Below is a small trained network, with its code and all its weights. Each question gives an input and a class and asks what happens when units are switched off, that is, made to give their printed mean instead of their output.

import numpy as np


def w(rows, s, z=0):
    codes = np.array(rows[::2]) - 128.0
    scale = np.full(codes.shape[1], s)
    scale[-1] = z or s
    return codes * scale


def norm(h):
    return h / np.sqrt((h * h).mean(-1, keepdims=True) + 1e-5)


def f(y):
    return y / 2 * (1 + np.tanh(0.7978845608 * (y + 0.044715 * y**3)))


def log_softmax(a):
    a = a - a.max(-1, keepdims=True)
    return a - np.log(np.exp(a).sum(-1, keepdims=True))


def net(x, mask):
    res = np.array(x, float).reshape(1, 8) / 4 @ E
    u = 0
    for l in range(3):
        y = f(norm(res) @ A[l][:, :-1].T + A[l][:, -1])
        res = res + np.where(mask[u : u + 4], y, B[l][:, -1]) @ B[l][:, :-1]
        u += 4
    return log_softmax(norm(res)[-1] @ U[:, :-1].T + U[:, -1])


A, B = {}, {}
E = w([
[252,18,96,59,99,83,204,107,108,139],'x0',
[169,118,180,101,104,55,172,192,110,134],'x1',
[107,176,54,163,231,84,80,132,62,13],'x2',
[108,120,151,109,132,155,44,176,127,127],'x3',
[165,158,154,199,79,100,114,164,196,63],'x4',
[162,75,216,180,101,174,100,139,129,109],'x5',
[120,84,71,185,192,129,115,179,254,142],'x6',
[148,240,141,163,123,31,205,91,94,210],'x7',
],0.0075)
A[0] = w([
[58,180,111,80,160,150,119,89,35,113,3],'0.n1',
[133,2,159,37,121,254,163,87,124,127,20],'0.n2',
[140,124,187,55,76,157,227,129,164,234,43],'0.n3',
[187,92,41,106,142,45,184,77,97,108,79],'0.n4',
],0.006,0.0048)
B[0] = w([
[135,81,152,177,123,89,151,171,244,69,155],'0.n1',
[125,228,197,224,66,130,80,129,98,184,255],'0.n2',
[102,92,2,84,178,112,77,104,163,18,252],'0.n3',
[159,126,92,117,105,125,223,82,115,234,225],'0.n4',
],0.0071,0.0033)
A[1] = w([
[204,80,139,221,104,100,117,156,141,3,109],'1.n1',
[149,224,108,183,183,43,201,166,131,116,40],'1.n2',
[212,60,121,198,108,50,204,110,197,117,3],'1.n3',
[87,158,93,118,188,182,39,192,159,166,107],'1.n4',
],0.0055,0.0061)
B[1] = w([
[30,113,42,161,169,48,137,95,183,136,240],'1.n1',
[115,136,130,163,58,255,101,93,95,198,188],'1.n2',
[2,155,63,133,125,146,79,115,105,144,176],'1.n3',
[58,100,72,102,130,130,156,74,162,105,252],'1.n4',
],0.0082,0.0025)
A[2] = w([
[110,81,76,145,177,135,87,164,222,94,3],'2.n1',
[188,87,132,199,99,125,163,137,255,143,124],'2.n2',
[133,228,152,178,171,37,164,158,137,127,14],'2.n3',
[148,109,188,114,64,83,166,148,173,177,67],'2.n4',
],0.0084,0.0027)
B[2] = w([
[88,44,180,96,211,105,156,141,102,69,255],'2.n1',
[10,145,94,201,164,198,37,138,147,66,233],'2.n2',
[179,97,152,136,1,190,74,86,151,210,174],'2.n3',
[110,54,152,50,213,93,121,126,141,80,172],'2.n4',
],0.0085,0.0052)
U = w([
[222,75,84,58,174,56,249,128,116,117,88],'0',
[210,163,228,151,23,169,90,139,63,155,45],'1',
[84,183,61,165,84,149,136,70,168,199,79],'2',
[64,90,101,135,187,139,78,161,172,47,252],'3',
],0.012,0.0025)

Each question gives the input, the list of numbers given to net, and the class t.
The units are the neurons (one row each of A and B). Each row of codes is followed by its name. A weight is (code - 128) times the scale printed after its matrix; where a second scale follows, it is the last column's (A, B and U).
mask holds one flag per neuron, layer by layer. A switched-off neuron (its flag False) gives its mean, the last column of its row in B, instead of its output. The means were averaged over made-up inputs and are rounded, as every weight is.
A unit's drop is (log p(t) with every unit on - log p(t) with that unit switched off) / (log p(t) with every unit on - log p(t) with every unit switched off).
The circuit of an input: a set's keep is (log p(t) with only the set's units on - log p(t) with every unit switched off) / (log p(t) with every unit on - log p(t) with every unit switched off). Starting from all 12 units, units are removed one at a time, each time the one whose removal leaves the highest keep (on an exact tie, the one counted first), for as long as the keep stays at least 0.8.
circuit, biggest first: the units of the circuit, biggest drop first
unit that matters most: the unit with the biggest drop
k most important neurons: the k neurons with the biggest drops, biggest first
top k neurons in layer l: the k neurons of layer l with the biggest drops, biggest first
input [-6,-4,5,-7,7,6,-5,3], class 1: unit that matters most	2.n3
input [2,8,-2,8,-1,-2,-1,-4], class 1: top 2 neurons in layer 2	[2.n2, 2.n1]
input [-4,3,-2,4,-6,1,-2,-4], class 1: circuit, biggest first	[0.n2, 2.n2]
input [-2,3,-7,3,2,-8,-2,5], class 0: top 2 neurons in layer 1	[1.n3, 1.n1]
input [8,-7,0,0,4,4,2,3], class 2: circuit, biggest first	[1.n3, 0.n4]
input [0,0,5,3,-8,1,-7,2], class 1: circuit, biggest first	[0.n3, 1.n1]
input [4,-8,-5,7,-7,-5,-1,-8], class 2: circuit, biggest first	[0.n2, 2.n1]
input [3,-5,0,4,-8,-6,-2,4], class 0: circuit, biggest first	[2.n2, 0.n1]
input [-4,-6,-1,2,-7,3,-6,-2], class 1: circuit, biggest first	[0.n3, 1.n1, 2.n2]
input [-6,-3,-8,3,-1,-8,6,2], class 3: circuit, biggest first	[2.n1, 0.n2, 0.n4]
input [6,-1,6,5,-8,-4,-5,-7], class 0: circuit, biggest first	[2.n2, 0.n4]
input [3,1,6,7,-2,-6,4,4], class 0: 2 most important neurons	[2.n2, 0.n2]
input [8,-2,6,-3,8,3,0,0], class 2: 2 most important neurons	[0.n4, 0.n3]
input [8,4,-4,-1,7,8,0,2], class 3: circuit, biggest first	[2.n2]
input [-8,4,-7,6,1,6,4,7], class 3: top 2 neurons in layer 2	[2.n4, 2.n2]
input [-2,4,-5,-2,8,2,-1,5], class 3: 4 most important neurons	[2.n2, 2.n4, 0.n2, 0.n4]
input [5,1,5,6,-7,-1,-7,-6], class 1: top 2 neurons in layer 0	[0.n2, 0.n3]
input [-2,0,2,-1,3,-8,-1,1], class 2: 2 most important neurons	[1.n2, 0.n2]
input [0,2,2,-1,-5,1,7,3], class 2: 2 most important neurons	[0.n3, 2.n1]
input [4,-7,7,-2,-3,-4,6,-4], class 0: top neuron in layer 0	[0.n4]
